Here is a tiny trained network, its code and every weight. The questions are about switching its units off for an input and a class, where a switched-off unit gives its printed mean instead of its output.

import numpy as np


def w(rows, s, z=0):
    codes = np.array(rows[::2]) - 128.0
    scale = np.full(codes.shape[1], s)
    scale[-1] = z or s
    return codes * scale


def f(y):
    return np.maximum(y, 0)


def log_softmax(a):
    a = a - a.max(-1, keepdims=True)
    return a - np.log(np.exp(a).sum(-1, keepdims=True))


def net(x, mask):
    res = np.array(x, float).reshape(1, 7) / 4 @ E
    y = f(res @ A[0][:, :-1].T + A[0][:, -1])
    res = res + np.where(mask, y, B[0][:, -1]) @ B[0][:, :-1]
    return log_softmax(res[-1] @ U[:, :-1].T + U[:, -1])


A, B = {}, {}
E = w([
[158,110,122,88],'x0',
[36,202,198,186],'x1',
[133,105,169,85],'x2',
[224,119,160,134],'x3',
[167,2,170,223],'x4',
[93,94,181,98],'x5',
[143,159,122,148],'x6',
],0.011)
A[0] = w([
[178,140,189,128,24],'n0',
[131,26,215,87,153],'n1',
[130,130,136,128,17],'n2',
[95,181,125,81,140],'n3',
[68,115,229,204,46],'n4',
[39,162,144,78,205],'n5',
[70,151,113,88,251],'n6',
[197,121,32,10,65],'n7',
],0.011,0.0029)
B[0] = w([
[187,122,104,100,153],'n0',
[65,2,48,120,207],'n1',
[91,176,92,161,128],'n2',
[168,151,173,162,201],'n3',
[112,65,62,134,200],'n4',
[12,227,169,72,221],'n5',
[132,137,198,111,207],'n6',
[172,50,45,132,251],'n7',
],0.0079,0.013)
U = w([
[54,172,202,111,213],'0',
[104,2,89,107,219],'1',
[226,147,180,97,4],'2',
],0.0096,0.0013)

Each question gives the input, the list of numbers given to net, and the class t.
The units are the neurons (one row each of A and B). Each row of codes is followed by its name. A weight is (code - 128) times the scale printed after its matrix; where a second scale follows, it is the last column's (A, B and U).
mask holds one flag per neuron, in row order. A switched-off neuron (its flag False) gives its mean, the last column of its row in B, instead of its output. The means were averaged over made-up inputs and are rounded, as every weight is.
A unit's drop is (log p(t) with every unit on - log p(t) with that unit switched off) / (log p(t) with every unit on - log p(t) with every unit switched off).
The circuit of an input: a set's keep is (log p(t) with only the set's units on - log p(t) with every unit switched off) / (log p(t) with every unit on - log p(t) with every unit switched off). Starting from all 8 units, units are removed one at a time, each time the one whose removal leaves the highest keep (on an exact tie, the one counted first), for as long as the keep stays at least 0.8.
units of the circuit, in order: the units of the circuit, biggest drop first
k most important neurons: the k neurons with the biggest drops, biggest first
drop when u is switched off: that unit's drop, to one decimal
input [3,5,-8,-6,2,-5,-2], class 0: units of the circuit, in order : n7
input [-1,-2,-7,2,-6,-2,-7], class 2: 2 most important neurons : n1, n4
input [-5,-4,-5,-3,-8,-6,-6], class 2: units of the circuit, in order : n1, n3
input [1,-3,1,5,6,-8,8], class 2: 3 most important neurons : n1, n4, n7
input [-2,-5,8,-8,-4,-2,0], class 0: 2 most important neurons : n5, n1
input [-4,-2,-6,7,-3,7,7], class 2: 4 most important neurons : n1, n5, n4, n7
input [4,3,-1,6,5,-8,-1], class 2: 3 most important neurons : n1, n7, n4
input [7,0,-8,-8,-4,-6,5], class 0: drop when n5 is switched off : 0.1
input [-7,7,1,3,3,2,-5], class 1: drop when n4 is switched off : 1.2
input [5,0,0,-2,-4,2,3], class 0: drop when n5 is switched off : 0.2
input [-7,-4,0,-4,-2,2,6], class 0: drop when n7 is switched off : 0.1
